Here is a tiny trained network, its code and every weight. The questions are about switching its units off for an input and a target symbol, where a switched-off unit gives its printed mean instead of its output.

import numpy as np


def w(rows, s, z=0):
    codes = np.array(rows[::2]) - 128.0
    scale = np.full(codes.shape[1], s)
    scale[-1] = z or s
    return codes * scale


def f(y):
    return np.maximum(y, 0)


def softmax(a):
    e = np.exp(a - a.max(-1, keepdims=True))
    return e / e.sum(-1, keepdims=True)


def log_softmax(a):
    a = a - a.max(-1, keepdims=True)
    return a - np.log(np.exp(a).sum(-1, keepdims=True))


def net(x, mask):
    ids = ['ΓΛΠβεημτφ'.index(c) for c in x.split()]
    T = len(ids)
    res = E[ids] + P[:T]
    u = 0
    for l in range(2):
        r = res
        for j in range(2):
            rows = slice(2 * j, 2 * j + 2)
            q, k, v = (r @ M[l][rows].T for M in (Q, K, V))
            z = softmax(np.where(np.tri(T) > 0, q @ k.T / 2**0.5, -1e9)) @ v
            o = O[l][rows]
            res = res + np.where(mask[u + j], z, o[:, -1]) @ o[:, :-1]
        u += 2
        y = f(res @ A[l][:, :-1].T + A[l][:, -1])
        res = res + np.where(mask[u : u + 4], y, B[l][:, -1]) @ B[l][:, :-1]
        u += 4
    return log_softmax(res[-1] @ U[:, :-1].T + U[:, -1])


Q, K, V, O, A, B = {}, {}, {}, {}, {}, {}
E = w([
[180,144,155,110,116,128,166,157,171],'Γ',
[143,119,184,135,93,149,99,139,185],'Λ',
[137,63,107,44,187,137,113,82,222],'Π',
[137,98,167,82,105,124,131,87,171],'β',
[118,130,160,44,154,112,185,116,94],'ε',
[129,140,179,105,76,118,159,51,53],'η',
[157,159,149,162,253,160,123,108,66],'μ',
[224,111,97,198,110,146,81,21,91],'τ',
[21,62,40,202,146,115,227,107,74],'φ',
],0.0043)
P = w([
[166,71,121,91,116,249,166,152,123],'0',
[152,254,47,70,114,196,131,107,145],'1',
[142,99,201,129,132,206,170,93,117],'2',
[114,248,58,96,125,171,109,91,119],'3',
[138,71,205,147,146,147,162,97,121],'4',
[92,244,75,118,134,134,99,81,114],'5',
[132,63,208,159,152,110,153,100,124],'6',
[75,249,93,138,141,110,92,67,108],'7',
[144,60,207,168,160,74,158,96,142],'8',
[62,244,100,152,153,80,94,61,123],'9',
[152,39,201,169,165,53,138,125,132],'10',
],0.0051)
Q[0] = w([
[140,101,194,119,146,137,174,70,124],'0.h1',
[171,21,173,169,150,57,161,170,157],'0.h1',
[75,255,42,131,107,215,61,114,89],'0.h2',
[106,132,63,107,104,90,94,199,130],'0.h2',
],0.048)
K[0] = w([
[73,112,118,103,109,155,124,91,30],'0.h1',
[118,138,172,155,163,9,120,104,161],'0.h1',
[141,119,87,89,100,253,144,158,109],'0.h2',
[132,143,179,54,125,44,146,153,214],'0.h2',
],0.039)
V[0] = w([
[123,180,133,139,190,96,238,189,19],'0.h1',
[102,103,111,7,233,122,153,85,125],'0.h1',
[102,132,178,20,2,69,150,137,157],'0.h2',
[111,163,197,80,239,142,111,225,206],'0.h2',
],0.021)
O[0] = w([
[110,95,124,196,1,206,37,130,135,179],'0.h1',
[124,74,78,36,80,79,115,30,93,254],'0.h1',
[28,98,169,115,175,192,44,53,213,79],'0.h2',
[124,166,193,110,25,52,223,145,215,112],'0.h2',
],0.0095,0.0063)
A[0] = w([
[123,47,181,149,119,196,169,253,229,111],'0.n1',
[118,75,210,149,191,133,127,227,167,4],'0.n2',
[92,53,206,154,148,215,126,180,132,66],'0.n3',
[150,62,238,146,206,140,213,137,164,141],'0.n4',
],0.015,0.003)
B[0] = w([
[20,158,181,10,137,206,95,182,85,159],'0.n1',
[73,61,181,42,102,2,89,235,71,147],'0.n2',
[125,157,188,127,200,91,236,78,59,196],'0.n3',
[245,118,63,211,148,201,170,92,220,252],'0.n4',
],0.01,0.0027)
Q[1] = w([
[111,234,73,81,144,124,124,115,171],'1.h1',
[160,130,56,146,127,117,129,93,139],'1.h1',
[116,153,140,146,87,159,130,68,160],'1.h2',
[153,5,230,162,134,194,131,173,106],'1.h2',
],0.025)
K[1] = w([
[115,238,44,27,147,205,154,148,142],'1.h1',
[145,190,55,158,116,88,95,67,126],'1.h1',
[78,45,198,113,112,166,217,135,148],'1.h2',
[49,37,113,251,144,22,161,96,151],'1.h2',
],0.018)
V[1] = w([
[147,140,138,146,83,238,127,139,170],'1.h1',
[156,24,210,72,132,180,160,185,118],'1.h1',
[7,91,35,182,112,124,223,156,139],'1.h2',
[229,209,172,79,119,125,44,100,121],'1.h2',
],0.011)
O[1] = w([
[122,109,115,179,127,97,61,162,175,191],'1.h1',
[57,78,155,173,153,32,114,184,120,246],'1.h1',
[19,120,67,217,32,192,254,138,98,4],'1.h2',
[227,133,168,23,195,49,47,165,155,189],'1.h2',
],0.0058,0.0027)
A[1] = w([
[101,255,77,106,101,77,109,131,162,3],'1.n1',
[59,164,138,127,179,205,59,141,141,74],'1.n2',
[65,245,81,121,86,115,68,118,156,51],'1.n3',
[78,227,100,117,190,154,102,129,145,143],'1.n4',
],0.018,0.0021)
B[1] = w([
[64,87,129,216,162,184,113,118,94,254],'1.n1',
[117,253,141,139,141,186,118,146,127,166],'1.n2',
[132,173,41,70,137,93,202,158,158,248],'1.n3',
[120,97,173,130,31,99,127,146,151,217],'1.n4',
],0.014,0.0057)
U = w([
[117,191,163,132,118,171,112,161,154,118],'Γ',
[75,106,122,171,196,66,115,205,167,157],'Λ',
[126,162,54,49,141,145,212,111,174,87],'Π',
[205,122,125,202,160,177,151,90,224,103],'β',
[46,22,204,72,23,124,22,47,203,252],'ε',
[79,148,199,95,232,128,191,69,74,77],'η',
[181,172,176,91,62,26,221,220,88,110],'μ',
[182,126,65,80,221,148,1,157,68,147],'τ',
[112,79,89,219,71,229,124,157,67,69],'φ',
],0.0044,0.0029)

Each question gives the input, a string of symbols that net reads in full, and the target symbol t.
The units are the heads (2 rows each of Q, K, V and O) and the neurons (one row each of A and B). Each row of codes is followed by its name. A weight is (code - 128) times the scale printed after its matrix; where a second scale follows, it is the last column's (O, A, B and U).
mask holds one flag per unit, layer by layer, with each layer's heads first. A switched-off unit (its flag False) gives its mean, the last column of its rows in O or B, instead of its output. The means were averaged over made-up inputs and are rounded, as every weight is.
A unit's drop is (log p(t) with every unit on - log p(t) with that unit switched off) / (log p(t) with every unit on - log p(t) with every unit switched off).
The circuit of an input: a set's keep is (log p(t) with only the set's units on - log p(t) with every unit switched off) / (log p(t) with every unit on - log p(t) with every unit switched off). Starting from all 12 units, units are removed one at a time, each time the one whose removal leaves the highest keep (on an exact tie, the one counted first), for as long as the keep stays at least 0.8.
units of the circuit, in order: the units of the circuit, biggest drop first
most important unit: the unit with the biggest drop
k most important neurons: the k neurons with the biggest drops, biggest first
top k neurons in layer l: the k neurons of layer l with the biggest drops, biggest first
which heads matter: for each layer, one digit per head in row order, 1 if its drop is at least 0.15 and else 0, layers parted by /
input Π Γ β τ ε μ, target η: units of the circuit, in order => (0.h1 1.n1 0.h2)
input Γ Π β, target β: units of the circuit, in order => (0.n4 0.h1 0.h2)
input Π ε Λ, target ε: units of the circuit, in order => (0.h2 0.h1)
input μ ε ε μ ε Λ, target φ: which heads matter => 01 / 00
input η ε ε ε Λ ε ε Γ, target Γ: which heads matter => 01 / 00
input φ Λ ε ε β η, target τ: which heads matter => 01 / 01
input Γ ε ε ε Γ Γ μ ε Γ φ φ, target φ: units of the circuit, in order => (1.h2 0.h1)
input ε Γ β, target ε: units of the circuit, in order => (0.h2 1.n3)
input ε Γ β μ Γ β ε η η β Λ, target η: units of the circuit, in order => (0.h2 0.n3 0.h1)
input β ε μ ε β μ μ Λ, target ε: units of the circuit, in order => (1.n4 0.h2)
input ε ε β ε Γ ε ε ε ε, target ε: units of the circuit, in order => (0.h1 0.h2)
input φ ε τ, target φ: units of the circuit, in order => (1.h2)
input η ε Γ τ Π μ ε Γ ε β, target Γ: units of the circuit, in order => (1.n2 0.h2 1.n4)
input φ Γ Γ η Γ Π, target τ: units of the circuit, in order => (0.h2 1.h2)
input μ Γ β η ε ε ε β, target φ: units of the circuit, in order => (1.n1 0.h2)
input ε η Λ Γ Λ Γ ε Π, target Π: which heads matter => 01 / 00
input Γ ε ε τ, target Λ: which heads matter => 11 / 10
input φ ε ε, target φ: units of the circuit, in order => (0.h1 1.h2)
input ε Γ Γ Λ η ε Γ φ μ Γ, target Π: which heads matter => 11 / 00
input ε η φ, target φ: which heads matter => 10 / 01
input μ Γ Γ, target μ: units of the circuit, in order => (0.h2)
input ε η ε η, target Π: most important unit => 1.n3
input τ Π Λ τ Λ Π Γ Π, target μ: top 2 neurons in layer 1 => (1.n4 1.n1)
input η Γ μ Π, target Γ: top 2 neurons in layer 1 => (1.n2 1.n4)
input Γ ε β ε μ ε μ ε ε Π, target Λ: top 2 neurons in layer 0 => (0.n1 0.n4)
input τ Λ Γ φ φ β φ Λ, target μ: top 2 neurons in layer 1 => (1.n4 1.n1)
input Π Π φ ε ε τ Γ μ μ, target μ: 2 most important neurons => (1.n1 0.n4)
input μ Γ μ β ε Γ Γ, target ε: most important unit => 0.h1
